Here is a tiny trained network, its code and every weight. The questions are about switching its units off for an input and a class, where a switched-off unit gives its printed mean instead of its output.

import numpy as np


def w(rows, s, z=0):
    codes = np.array(rows[::2]) - 128.0
    scale = np.full(codes.shape[1], s)
    scale[-1] = z or s
    return codes * scale


def norm(h):
    return h / np.sqrt((h * h).mean(-1, keepdims=True) + 1e-5)


def f(y):
    return np.maximum(y, 0)


def log_softmax(a):
    a = a - a.max(-1, keepdims=True)
    return a - np.log(np.exp(a).sum(-1, keepdims=True))


def net(x, mask):
    res = np.array(x, float).reshape(1, 7) / 4 @ E
    u = 0
    for l in range(4):
        y = f(norm(res) @ A[l][:, :-1].T + A[l][:, -1])
        res = res + np.where(mask[u : u + 4], y, B[l][:, -1]) @ B[l][:, :-1]
        u += 4
    return log_softmax(norm(res)[-1] @ U[:, :-1].T + U[:, -1])


A, B = {}, {}
E = w([
[129,127,126,132,127,130],'x0',
[131,129,134,126,129,126],'x1',
[130,70,113,255,210,55],'x2',
[122,126,132,128,123,126],'x3',
[151,190,152,158,58,53],'x4',
[243,59,180,200,49,193],'x5',
[129,21,65,58,93,75],'x6',
],0.0077)
A[0] = w([
[88,128,152,221,184,58,77],'0.n0',
[227,102,91,99,49,161,56],'0.n1',
[167,152,131,115,26,2,177],'0.n2',
[170,97,93,230,53,164,1],'0.n3',
],0.0071,0.0052)
B[0] = w([
[212,199,62,107,92,129,211],'0.n0',
[148,104,180,74,170,88,182],'0.n1',
[2,129,95,186,32,150,253],'0.n2',
[163,132,204,68,125,77,167],'0.n3',
],0.0081,0.0055)
A[1] = w([
[82,157,82,47,158,79,186],'1.n0',
[155,53,163,169,72,201,2],'1.n1',
[191,82,114,159,172,1,111],'1.n2',
[104,33,94,99,244,251,116],'1.n3',
],0.0082,0.0027)
B[1] = w([
[200,69,179,112,116,84,253],'1.n0',
[168,120,168,86,147,43,188],'1.n1',
[124,122,88,98,140,233,216],'1.n2',
[79,198,120,189,3,51,233],'1.n3',
],0.013,0.0054)
A[2] = w([
[115,132,167,41,66,130,92],'2.n0',
[57,161,102,74,197,64,2],'2.n1',
[113,201,206,179,186,152,136],'2.n2',
[132,56,105,249,191,84,151],'2.n3',
],0.011,0.0046)
B[2] = w([
[120,162,94,152,217,164,254],'2.n0',
[170,138,254,124,147,104,160],'2.n1',
[43,17,112,108,128,136,197],'2.n2',
[111,213,146,34,147,169,209],'2.n3',
],0.014,0.0067)
A[3] = w([
[48,10,120,120,157,161,85],'3.n0',
[136,170,86,78,146,208,2],'3.n1',
[48,165,137,113,147,78,98],'3.n2',
[192,142,213,85,214,68,50],'3.n3',
],0.011,0.0043)
B[3] = w([
[135,62,2,132,122,38,183],'3.n0',
[151,165,50,229,235,128,199],'3.n1',
[199,106,174,175,91,165,254],'3.n2',
[220,76,86,177,69,204,237],'3.n3',
],0.0097,0.0063)
U = w([
[146,132,86,184,136,134,255],'0',
[255,79,240,77,175,140,97],'1',
[134,133,73,180,140,138,213],'2',
[100,230,42,80,219,227,65],'3',
[45,205,137,167,57,93,33],'4',
[6,16,70,59,153,121,76],'5',
],0.0099,0.0066)

Each question gives the input, the list of numbers given to net, and the class t.
The units are the neurons (one row each of A and B). Each row of codes is followed by its name. A weight is (code - 128) times the scale printed after its matrix; where a second scale follows, it is the last column's (A, B and U).
mask holds one flag per neuron, layer by layer. A switched-off neuron (its flag False) gives its mean, the last column of its row in B, instead of its output. The means were averaged over made-up inputs and are rounded, as every weight is.
A unit's drop is (log p(t) with every unit on - log p(t) with that unit switched off) / (log p(t) with every unit on - log p(t) with every unit switched off).
The circuit of an input: a set's keep is (log p(t) with only the set's units on - log p(t) with every unit switched off) / (log p(t) with every unit on - log p(t) with every unit switched off). Starting from the 12 units with the biggest drops (on a tie, the unit counted first), units are removed one at a time, each time the one whose removal leaves the highest keep (on an exact tie, the one counted first), for as long as the keep stays at least 0.8.
units of the circuit, in order: the units of the circuit, biggest drop first
unit that matters most: the unit with the biggest drop
top k neurons: the k neurons with the biggest drops, biggest first
top k neurons in layer l: the k neurons of layer l with the biggest drops, biggest first
input [6,-6,7,0,-5,5,-4], class 3: units of the circuit, in order => (2.n3)
input [-3,5,7,3,7,7,8], class 5: units of the circuit, in order => (0.n2; 3.n2; 3.n3; 1.n3)
input [4,7,-7,-5,-4,-5,-2], class 2: top 2 neurons => (2.n0; 2.n3)
input [-6,3,-3,3,7,6,-3], class 4: units of the circuit, in order => (0.n2; 3.n3)
input [2,0,-6,0,4,5,1], class 3: units of the circuit, in order => (2.n0; 1.n0)
input [6,-4,-2,-8,7,-6,-8], class 5: units of the circuit, in order => (2.n2; 1.n3)
input [7,8,-7,-3,-6,-8,-5], class 1: units of the circuit, in order => (2.n1; 1.n0)
input [2,-2,5,-8,3,-4,4], class 3: top 3 neurons => (1.n3; 2.n3; 2.n2)
input [-5,4,2,6,-1,3,-6], class 5: top 2 neurons => (2.n2; 1.n0)
input [-6,3,-3,-4,-8,5,-7], class 4: top 2 neurons => (1.n3; 3.n3)
input [-4,6,-7,1,3,5,8], class 5: units of the circuit, in order => (0.n2; 3.n2; 3.n3)
input [-4,-3,4,6,-5,-4,4], class 4: top 3 neurons => (1.n3; 2.n2; 3.n3)
input [2,-8,-6,7,-5,-8,8], class 1: top 3 neurons => (2.n1; 2.n2; 0.n2)
input [-4,-1,5,-5,-6,-1,-4], class 4: top 2 neurons => (1.n3; 2.n0)
input [-2,5,4,3,8,2,7], class 4: unit that matters most => 0.n2
input [-2,1,3,-3,-1,2,1], class 3: top 2 neurons in layer 1 => (1.n0; 1.n2)
input [-2,-5,3,1,4,6,2], class 1: top 2 neurons => (2.n2; 1.n3)
input [2,1,7,4,-4,5,7], class 3: units of the circuit, in order => (2.n3; 1.n0)
input [5,-2,-7,-6,-8,0,-6], class 4: units of the circuit, in order => (1.n3; 0.n0)
input [0,2,2,-5,8,6,-2], class 4: top 3 neurons in layer 3 => (3.n3; 3.n2; 3.n1)
input [4,5,-8,4,-3,4,4], class 3: top 2 neurons => (2.n0; 1.n0)
input [-1,3,3,-8,1,-5,-7], class 5: top neuron => (2.n2)
input [-1,-2,5,0,-5,6,5], class 1: top 2 neurons => (1.n1; 2.n0)
input [5,-1,7,8,-8,-5,-3], class 4: top 2 neurons => (1.n3; 2.n0)
input [4,6,1,-5,3,-7,5], class 1: top 2 neurons in layer 2 => (2.n1; 2.n2)
input [-3,0,4,-8,8,-3,5], class 4: top 2 neurons => (0.n2; 3.n3)
input [4,8,-4,6,-4,-8,-5], class 1: units of the circuit, in order => (2.n1)
input [5,4,6,7,3,-2,3], class 3: top 2 neurons => (1.n3; 2.n3)
input [-4,1,1,1,8,5,-6], class 4: top 2 neurons in layer 0 => (0.n2; 0.n1)
input [-6,-6,-4,0,-6,3,-8], class 5: top 2 neurons => (2.n2; 3.n0)
